[[ -6  41]
 [  0  57]
 [  1 -26]
 [-12  -3]
 [ 11  14]
 [  0   7]
 [ -1  30]]
->
[[  1 -26]
 [-12  -3]
 [  0   7]
 [ 11  14]
 [ -1  30]
 [ -6  41]
 [  0  57]]

[[ 42 -27 -35  38   4 -28 -68  10 -37  50  40]
 [  2  -5  -3  13  -6  -4 -18   9  36   7 -10]
 [-28   5   8 -18 -32 -39  -7 -24  27 -28 -35]
 [  1 -12  29   1  10  36 -14 -14  -1  -5 -26]
 [ -2  38  42   1  -1  42  36   4 -11  -7 -20]
 [  4  45   2  -5 -12  62  39  -1 -29   3 -35]]
->
[[ 42 -27 -35  38   4 -28 -68  10 -37  50  40]
 [  1 -12  29   1  10  36 -14 -14  -1  -5 -26]
 [  2  -5  -3  13  -6  -4 -18   9  36   7 -10]
 [-28   5   8 -18 -32 -39  -7 -24  27 -28 -35]
 [ -2  38  42   1  -1  42  36   4 -11  -7 -20]
 [  4  45   2  -5 -12  62  39  -1 -29   3 -35]]

[[-26  -3 -17  -7  -5   8 -21 -11 -17 -35  -8 -32 -13 -33  -8]
 [ -1 -46 -14   2  31  29   9 -13 -62  42 -17  -2  11  13   0]]
->
[[ -1 -46 -14   2  31  29   9 -13 -62  42 -17  -2  11  13   0]
 [-26  -3 -17  -7  -5   8 -21 -11 -17 -35  -8 -32 -13 -33  -8]]

[[-41  -1   3   0 -17  25   1  -5 -47   6  37  -1]
 [ -1 -37  15  11 -10  22 -32 -18  13  15  13   3]
 [-14 -12   0   1   1  16  33 -14 -14  24  11  18]
 [-17   7   2 -10 -10   8   8 -11  28 -13 -14  -2]
 [-13   9  11  10   2 -10   6  17  26 -36 -20  -5]
 [-42   2  22   3 -11  24   3 -11 -24 -10  11   2]
 [  5  12  -8 -33   3  23  52  19   1   5 -18 -11]
 [ 24   4   1 -24   2  -3 -24 -37  12  22  20 -40]]
->
[[ -1 -37  15  11 -10  22 -32 -18  13  15  13   3]
 [-14 -12   0   1   1  16  33 -14 -14  24  11  18]
 [-41  -1   3   0 -17  25   1  -5 -47   6  37  -1]
 [-42   2  22   3 -11  24   3 -11 -24 -10  11   2]
 [ 24   4   1 -24   2  -3 -24 -37  12  22  20 -40]
 [-17   7   2 -10 -10   8   8 -11  28 -13 -14  -2]
 [-13   9  11  10   2 -10   6  17  26 -36 -20  -5]
 [  5  12  -8 -33   3  23  52  19   1   5 -18 -11]]

[[-15  29   0  17 -12 -17]
 [-16 -67   0 -21   7  10]
 [ 28 -22   3  -3   3 -15]
 [ 20  -2   8   5   2 -19]
 [-26   8  -5   9 -10 -10]]
->
[[-16 -67   0 -21   7  10]
 [ 28 -22   3  -3   3 -15]
 [ 20  -2   8   5   2 -19]
 [-26   8  -5   9 -10 -10]
 [-15  29   0  17 -12 -17]]

[[-28 -10 -68  -4  38  44   2  26   5 -21 -18  22 -14 -59  50 -37]
 [ 53 -29  45 -28   2   6  -6  12  -4  -5  42  13  -7 -41 -36  27]
 [ 25  13  12   2 -31 -44  -1 -18   0 -10   2 -25  -6  32   2  26]
 [ 18 -35  36  -9  27  36 -22   2   5  20  22   3   5 -29 -24   2]
 [-52  -4  24  42   0  -4 -13   3   3  31 -34  41   3  60 -39 -10]
 [-51 -33 -22  25  16  21  -7   8   0  30 -11  21  -6   3 -11  -8]]
->
[[ 18 -35  36  -9  27  36 -22   2   5  20  22   3   5 -29 -24   2]
 [-51 -33 -22  25  16  21  -7   8   0  30 -11  21  -6   3 -11  -8]
 [ 53 -29  45 -28   2   6  -6  12  -4  -5  42  13  -7 -41 -36  27]
 [-28 -10 -68  -4  38  44   2  26   5 -21 -18  22 -14 -59  50 -37]
 [-52  -4  24  42   0  -4 -13   3   3  31 -34  41   3  60 -39 -10]
 [ 25  13  12   2 -31 -44  -1 -18   0 -10   2 -25  -6  32   2  26]]
---
[[-21 -51  33]
 [ 38  51 -34]
 [ -3  -7  56]]
->
[[-51  33]
 [ 51 -34]]

[[-42 -45 -42  56]
 [ 11 -62  11 -42]]
->
[[-45 -42]
 [-62  11]]

[[-34 -41  42]
 [ 56  16 -56]
 [-25   2  31]
 [-41  44  37]
 [ 57 -49 -29]]
->
[[-41  42]
 [ 16 -56]]

[[-24  -3  10  -1]
 [-36   6  -4  -1]
 [ 23  37  32  -1]
 [ 32  21 -50  -7]]
->
[[-3 10]
 [ 6 -4]]

[[-29  17  13]
 [-26  13 -49]
 [-32   4 -45]
 [-40  24 -23]]
->
[[ 17  13]
 [ 13 -49]]

[[ 41 -27 -51 -65  20]
 [ 32  55  60 -25  36]
 [-25   1 -60  60 -46]]
->
[[-27 -51]
 [ 55  60]]

[[ 56  -3  50 -31   9]
 [-39  13 -13 -35  51]]
->
[[ -3  50]
 [ 13 -13]]
---
[[ -2   3   8  -2   0   1   1   4  -7  -5  -2  -2  -9  -6  -2   3]
 [ 37 -16  15 -23   3   9  -4  -5  55  31 -13 -15  18  -9  15   4]
 [  8  -2 -29 -19  -1 -15 -11   6  19   3   7  11  26  19   4  11]
 [ -6   5  -5 -26   6 -10 -12  19  -5 -37  -4 -12   0  -6   4  49]
 [ 30 -20  10  40  10   9  -2  15  -8  19 -30 -41 -13 -13   7  -1]
 [  0  15   5 -30 -11 -20  -6  28  -3   2   2  16  -5   1 -10  11]]
->
[[  3  -2   3   8  -2   0   1   1   4  -7  -5  -2  -2  -9  -6  -2]
 [  4  37 -16  15 -23   3   9  -4  -5  55  31 -13 -15  18  -9  15]
 [ 11   8  -2 -29 -19  -1 -15 -11   6  19   3   7  11  26  19   4]
 [ 49  -6   5  -5 -26   6 -10 -12  19  -5 -37  -4 -12   0  -6   4]
 [ -1  30 -20  10  40  10   9  -2  15  -8  19 -30 -41 -13 -13   7]
 [ 11   0  15   5 -30 -11 -20  -6  28  -3   2   2  16  -5   1 -10]]

[[-42  10 -25 -41 -18  32 -14  17  15]
 [-36  10 -25 -26 -18  24 -25  17  15]
 [-36  10 -12 -51 -18  31 -27  17  15]]
->
[[ 15 -42  10 -25 -41 -18  32 -14  17]
 [ 15 -36  10 -25 -26 -18  24 -25  17]
 [ 15 -36  10 -12 -51 -18  31 -27  17]]

[[-21 -27  -2  -6  14  18   2  15  -1]
 [  5  13 -16   5  -2  33   2 -20   5]
 [ 14  -3  20 -17  -5 -16  -2   0  12]
 [ 35 -21   6  -2  35   1  -2 -42  13]
 [-26   7 -25  50 -24  42   0 -15  34]
 [  8 -19  20  13 -19   4   1   8 -16]
 [ 26  -5  13  29  10  19   0 -22 -24]]
->
[[ -1 -21 -27  -2  -6  14  18   2  15]
 [  5   5  13 -16   5  -2  33   2 -20]
 [ 12  14  -3  20 -17  -5 -16  -2   0]
 [ 13  35 -21   6  -2  35   1  -2 -42]
 [ 34 -26   7 -25  50 -24  42   0 -15]
 [-16   8 -19  20  13 -19   4   1   8]
 [-24  26  -5  13  29  10  19   0 -22]]

[[-26  -6  -2  -3 -28 -18  12  17   1 -25 -21 -29]
 [ -8  -2   1  -2  -8  -6   2   5  -1  -8  -7  -9]
 [ -9  -2   0  -2  -9  -6   3   5  -1  -8  -8 -10]
 [-28  -7  -2  -4 -30 -20  13  18   1 -27 -23 -32]
 [-52 -12  -5  -7 -58 -37  25  35   3 -52 -43 -60]
 [-52 -12  -5  -7 -58 -37  25  35   3 -51 -43 -60]
 [ -8  -2   1  -2  -8  -6   2   5  -1  -8  -7  -9]]
->
[[-29 -26  -6  -2  -3 -28 -18  12  17   1 -25 -21]
 [ -9  -8  -2   1  -2  -8  -6   2   5  -1  -8  -7]
 [-10  -9  -2   0  -2  -9  -6   3   5  -1  -8  -8]
 [-32 -28  -7  -2  -4 -30 -20  13  18   1 -27 -23]
 [-60 -52 -12  -5  -7 -58 -37  25  35   3 -52 -43]
 [-60 -52 -12  -5  -7 -58 -37  25  35   3 -51 -43]
 [ -9  -8  -2   1  -2  -8  -6   2   5  -1  -8  -7]]

[[-18  -5 -21   1 -16  -9  -9  26   9   0   0  12  -9   2   8  -6]
 [-31  -1  51  39 -33 -45  -3 -11 -11  13  23 -16  22   8  -2 -52]
 [-13  -2 -11  -1 -14  -6 -11  19   7  -1  -1  10  -5   1   8  -5]
 [ -4   4   5  -3 -11   0 -15   7   4  -2  -4   7   1   0   7  -2]]
->
[[ -6 -18  -5 -21   1 -16  -9  -9  26   9   0   0  12  -9   2   8]
 [-52 -31  -1  51  39 -33 -45  -3 -11 -11  13  23 -16  22   8  -2]
 [ -5 -13  -2 -11  -1 -14  -6 -11  19   7  -1  -1  10  -5   1   8]
 [ -2  -4   4   5  -3 -11   0 -15   7   4  -2  -4   7   1   0   7]]

[[ -3  -8  -2  30  30  -4 -27  42]
 [  9  28 -53 -21 -51   0  67 -18]
 [-23  65 -48  15 -55   2  26 -34]]
->
[[ 42  -3  -8  -2  30  30  -4 -27]
 [-18   9  28 -53 -21 -51   0  67]
 [-34 -23  65 -48  15 -55   2  26]]
